Below is a small trained network, with its code and all its weights. Each question gives an input and a class and asks what happens when units are switched off, that is, made to give their printed mean instead of their output.

import numpy as np


def w(rows, s, z=0):
    codes = np.array(rows[::2]) - 128.0
    scale = np.full(codes.shape[1], s)
    scale[-1] = z or s
    return codes * scale


def f(y):
    return np.maximum(y, 0)


def log_softmax(a):
    a = a - a.max(-1, keepdims=True)
    return a - np.log(np.exp(a).sum(-1, keepdims=True))


def net(x, mask):
    res = np.array(x, float).reshape(1, 6) / 4 @ E
    y = f(res @ A[0][:, :-1].T + A[0][:, -1])
    res = res + np.where(mask, y, B[0][:, -1]) @ B[0][:, :-1]
    return log_softmax(res[-1] @ U[:, :-1].T + U[:, -1])


A, B = {}, {}
E = w([
[131,132,129,130,126,128,126,127,123],'x0',
[109,95,174,144,110,114,166,218,190],'x1',
[132,130,132,134,123,122,133,132,126],'x2',
[144,124,126,2,242,96,151,133,153],'x3',
[130,129,127,130,128,123,130,129,127],'x4',
[228,54,87,132,121,181,95,155,106],'x5',
],0.0092)
A[0] = w([
[47,254,148,135,130,81,133,32,102,249],'neuron 0',
[180,104,67,170,85,189,56,91,63,130],'neuron 1',
[87,127,177,108,148,90,191,174,194,126],'neuron 2',
[213,45,115,109,147,165,119,202,137,203],'neuron 3',
[88,143,153,80,174,85,173,142,174,97],'neuron 4',
[94,139,149,84,175,91,164,143,166,110],'neuron 5',
[80,159,147,85,172,81,162,125,160,28],'neuron 6',
[90,142,150,86,173,88,160,146,165,102],'neuron 7',
[188,132,78,14,250,104,120,75,110,84],'neuron 8',
[187,96,61,165,86,192,60,99,68,120],'neuron 9',
],0.0056,0.0018)
B[0] = w([
[66,41,94,232,45,154,139,175,211,247],'neuron 0',
[153,167,132,83,162,126,73,51,81,222],'neuron 1',
[148,145,196,95,153,65,149,135,116,212],'neuron 2',
[88,92,74,195,75,171,110,117,155,231],'neuron 3',
[156,155,175,89,161,72,135,120,103,208],'neuron 4',
[154,153,169,88,159,83,133,119,102,201],'neuron 5',
[167,165,192,79,172,64,137,119,96,193],'neuron 6',
[160,159,184,87,163,77,133,119,99,199],'neuron 7',
[52,42,117,254,35,144,148,182,222,254],'neuron 8',
[151,165,135,84,160,127,81,57,83,222],'neuron 9',
],0.0072,0.0065)
U = w([
[96,101,74,174,81,182,105,119,144,255],'0',
[98,101,148,156,100,117,180,206,180,73],'1',
[215,229,155,2,234,104,110,68,9,50],'2',
],0.0074,0.00048)

Each question gives the input, the list of numbers given to net, and the class t.
The units are the neurons (one row each of A and B). Each row of codes is followed by its name. A weight is (code - 128) times the scale printed after its matrix; where a second scale follows, it is the last column's (A, B and U).
mask holds one flag per neuron, in row order. A switched-off neuron (its flag False) gives its mean, the last column of its row in B, instead of its output. The means were averaged over made-up inputs and are rounded, as every weight is.
A unit's drop is (log p(t) with every unit on - log p(t) with that unit switched off) / (log p(t) with every unit on - log p(t) with every unit switched off).
The circuit of an input: a set's keep is (log p(t) with only the set's units on - log p(t) with every unit switched off) / (log p(t) with every unit on - log p(t) with every unit switched off). Starting from all 10 units, units are removed one at a time, each time the one whose removal leaves the highest keep (on an exact tie, the one counted first), for as long as the keep stays at least 0.8.
units of the circuit, in order: the units of the circuit, biggest drop first
top k neurons: the k neurons with the biggest drops, biggest first
drop when u is switched off: that unit's drop, to one decimal
input [-5,-4,6,5,-8,-8], class 1: units of the circuit, in order => (neuron 0)
input [-4,0,7,6,-8,5], class 0: top 3 neurons => (neuron 3; neuron 2; neuron 6)
input [-7,-3,3,5,6,1], class 0: top 2 neurons => (neuron 8; neuron 2)
input [4,6,1,2,-6,-2], class 2: top 2 neurons => (neuron 8; neuron 0)
input [5,-8,-7,-8,4,2], class 2: top 3 neurons => (neuron 1; neuron 9; neuron 8)
input [5,-2,-6,-1,5,4], class 2: top 2 neurons => (neuron 0; neuron 8)
input [1,3,3,5,-8,-5], class 2: drop when neuron 5 is switched off => 0.1
input [-7,-1,4,6,-8,5], class 0: drop when neuron 3 is switched off => 0.2
input [0,-8,-8,8,-1,-8], class 1: drop when neuron 8 is switched off => 0.5
input [-7,-7,1,-6,-1,8], class 2: drop when neuron 7 is switched off => 0.0
input [-6,-5,0,6,2,-7], class 1: top 2 neurons => (neuron 8; neuron 0)
